[[ 27 -11  11  46 -23 -48 -57]
 [-67 -11 -33  46  12  24 -27]
 [  9  38 -30  37  28  25  37]
 [ 17 -75 -21  29 -25 -20  16]]
->
[[ 17 -75 -21  29 -25 -20  16]
 [  9  38 -30  37  28  25  37]
 [-67 -11 -33  46  12  24 -27]
 [ 27 -11  11  46 -23 -48 -57]]

[[-12 -32  14 -11  30  -1  -5  -2 -42  -7  15   9  57  52  39]
 [-13  33 -10   5 -34  42  20  36  19 -16 -11  18 -42  41  31]
 [-15 -47  28  51   9 -23 -21   2   1  12  40  50 -24   7  10]
 [  2  13 -37  21 -45  15 -72  30 -25  20 -30  -2   7  17  23]]
->
[[  2  13 -37  21 -45  15 -72  30 -25  20 -30  -2   7  17  23]
 [-15 -47  28  51   9 -23 -21   2   1  12  40  50 -24   7  10]
 [-13  33 -10   5 -34  42  20  36  19 -16 -11  18 -42  41  31]
 [-12 -32  14 -11  30  -1  -5  -2 -42  -7  15   9  57  52  39]]

[[ 31 -42 -14 -50 -38]
 [ 24 -50  -4 -43 -38]
 [ 25 -48  -3 -29 -30]
 [ 27 -53  -3 -32 -33]
 [ 32 -66   0 -34 -38]
 [ 31 -43 -13 -52 -40]
 [ 27 -45 -10 -52 -40]
 [ 34 -40 -17 -53 -39]
 [ 35 -60  -5 -34 -36]
 [ 27 -58  -2 -39 -39]
 [ 26 -57  -1 -40 -39]
 [ 14 -50   1 -48 -40]]
->
[[ 14 -50   1 -48 -40]
 [ 26 -57  -1 -40 -39]
 [ 27 -58  -2 -39 -39]
 [ 35 -60  -5 -34 -36]
 [ 34 -40 -17 -53 -39]
 [ 27 -45 -10 -52 -40]
 [ 31 -43 -13 -52 -40]
 [ 32 -66   0 -34 -38]
 [ 27 -53  -3 -32 -33]
 [ 25 -48  -3 -29 -30]
 [ 24 -50  -4 -43 -38]
 [ 31 -42 -14 -50 -38]]

[[  2  -4 -22  10]
 [ 19 -17 -31  16]
 [ 41 -36  25  12]
 [-24  24  33 -30]
 [ 70 -20 -10  30]]
->
[[ 70 -20 -10  30]
 [-24  24  33 -30]
 [ 41 -36  25  12]
 [ 19 -17 -31  16]
 [  2  -4 -22  10]]

[[-60  42  -3  75  35  52 -46  61 -28 -52  80 -34]
 [ 44 -14 -65 -26 -58 -26  70  35  50  28 -56 -39]
 [-51  53 -77 -77   3 -62 -48 -57   1 -28 -73   2]]
->
[[-51  53 -77 -77   3 -62 -48 -57   1 -28 -73   2]
 [ 44 -14 -65 -26 -58 -26  70  35  50  28 -56 -39]
 [-60  42  -3  75  35  52 -46  61 -28 -52  80 -34]]

[[  9 -13  18 -36 -39  68  -4  -8]
 [ -8  18  -3  -2  25   8 -38 -18]
 [ 22   4   8 -47 -13  15   1   3]]
->
[[ 22   4   8 -47 -13  15   1   3]
 [ -8  18  -3  -2  25   8 -38 -18]
 [  9 -13  18 -36 -39  68  -4  -8]]
---
[[-44  -5 -45 -32]
 [  6  -9 -47 -52]
 [ 46  31  10  43]
 [ 65 -11  -1 -26]]
->
[[-44  -5]
 [  6  -9]]

[[ 11 -66   1 -46]
 [  5  18  -8  62]]
->
[[ 11 -66]
 [  5  18]]

[[ -8 -71]
 [  4   0]
 [-12  -1]]
->
[[ -8 -71]
 [  4   0]]

[[ 45  39]
 [ 28  27]
 [ 56  30]
 [-22 -14]
 [-12  -3]]
->
[[45 39]
 [28 27]]

[[ 25  35 -76   2]
 [-21 -68  -5 -36]
 [-72  40  35 -41]
 [ 80 -48 -29  38]]
->
[[ 25  35]
 [-21 -68]]

[[ 59 -33  14 -35]
 [  4  26  38 -37]
 [-10  -5 -15   0]]
->
[[ 59 -33]
 [  4  26]]
